Small tables with named rows and columns. After each table, cells are looked up by row and column.

Pep =
|  | Vule | Gugem | Linan | Vopot | Gul | Banag | Tifari | Zuv | Zovog | Vak |
|---|---|---|---|---|---|---|---|---|---|---|
| Fuzim | 156 | 92 | 113 | 135 | 162 | 141 | 98 | 100 | 83 | 144 |
| Nore | 117 | 138 | 154 | 69 | 138 | 120 | 133 | 133 | 131 | 149 |
| Zod | 156 | 154 | 97 | 112 | 181 | 102 | 112 | 121 | 145 | 136 |
| Sele | 145 | 163 | 149 | 170 | 90 | 79 | 61 | 94 | 168 | 197 |
| Geva | 75 | 54 | 59 | 80 | 130 | 162 | 124 | 118 | 125 | 171 |
| Siz | 95 | 99 | 142 | 62 | 113 | 168 | 80 | 129 | 156 | 189 |
| Bebedas | 113 | 122 | 158 | 88 | 165 | 63 | 189 | 117 | 166 | 125 |
| Vut | 148 | 139 | 120 | 142 | 108 | 157 | 106 | 75 | 145 | 118 |
| Gufe | 136 | 160 | 110 | 183 | 126 | 132 | 114 | 97 | 135 | 147 |

Geva, Vopot -> 80
Zod, Zuv -> 121
Geva, Gugem -> 54
Gufe, Gul -> 126
Zod, Linan -> 97
Fuzim, Gul -> 162
Zod, Gugem -> 154
Zod, Zovog -> 145

Tuk =
,Pizoso,Pezep
Dedi,4.5,4.1
Ropa,3.1,3.9
Bas,6.0,2.9
Zeviru,3.7,3.8
Tepebe,0.7,7.0
Tev,3.4,4.8
Veku,1.7,8.5
Zatinab,3.8,5.1
Vutuv,3.4,5.5
Ver,6.5,7.9
Numipu,4.2,4.6
Mukurag,9.0,4.6
Sug,3.2,1.9

What is the Pezep of Sug in Tuk?
1.9
What is the Pizoso of Zeviru in Tuk?
3.7
What is the Pezep of Numipu in Tuk?
4.6
What is the Pezep of Vutuv in Tuk?
5.5
What is the Pezep of Tepebe in Tuk?
7.0
What is the Pizoso of Ver in Tuk?
6.5
What is the Pizoso of Ropa in Tuk?
3.1
What is the Pizoso of Sug in Tuk?
3.2
What is the Pezep of Zeviru in Tuk?
3.8
What is the Pizoso of Tev in Tuk?
3.4
What is the Pezep of Bas in Tuk?
2.9
What is the Pizoso of Tepebe in Tuk?
0.7
What is the Pezep of Dedi in Tuk?
4.1
What is the Pizoso of Bas in Tuk?
6.0

Telusip:
cols = Zegatom, Nisove, Lepeb, Lino, Vik, Vepevaz, Romuno, Rim
Sidu: [11.644, -31.815, 46.062, -49.855, -35.387, 7.307, -40.744, -22.688]
Tiva: [-43.528, -41.194, -31.522, 21.105, 2.619, -52.385, -48.971, -44.563]
Zub: [-23.898, -39.542, -47.411, -39.859, 39.965, -56.399, 24.120, 6.123]
Fati: [-2.623, -29.493, -88.360, -60.606, 43.607, -96.949, -51.937, -73.733]
Tanadeg: [-37.260, -26.527, -13.781, 34.835, -5.714, -29.372, -20.844, -26.606]
Fafono: [-44.610, 18.237, -41.753, -14.017, -4.103, -56.212, -21.121, -26.707]
Kuzo: [55.200, 34.713, -41.867, -24.879, -27.087, 42.149, 28.527, -11.366]
Pak: [-61.139, -56.117, -87.692, 32.846, -18.360, -72.889, -1.786, -14.575]
Lotu: [-4.161, -15.898, -28.658, -9.210, -6.516, 20.424, 23.231, 34.597]
Keb: [-6.646, -28.224, -61.237, 7.412, 31.317, 2.767, -33.480, -41.328]

What is the Nisove of Tiva in Telusip? -41.194
What is the Romuno of Tiva in Telusip? -48.971
What is the Lino of Kuzo in Telusip? -24.879
What is the Vik of Kuzo in Telusip? -27.087
What is the Zegatom of Zub in Telusip? -23.898
What is the Lepeb of Pak in Telusip? -87.692
What is the Romuno of Kuzo in Telusip? 28.527
What is the Rim of Keb in Telusip? -41.328
What is the Zegatom of Keb in Telusip? -6.646
What is the Lepeb of Tanadeg in Telusip? -13.781
What is the Nisove of Zub in Telusip? -39.542
What is the Lino of Keb in Telusip? 7.412
What is the Rim of Fati in Telusip? -73.733
What is the Vepevaz of Sidu in Telusip? 7.307
What is the Vepevaz of Tanadeg in Telusip? -29.372
What is the Rim of Zub in Telusip? 6.123
What is the Romuno of Keb in Telusip? -33.480

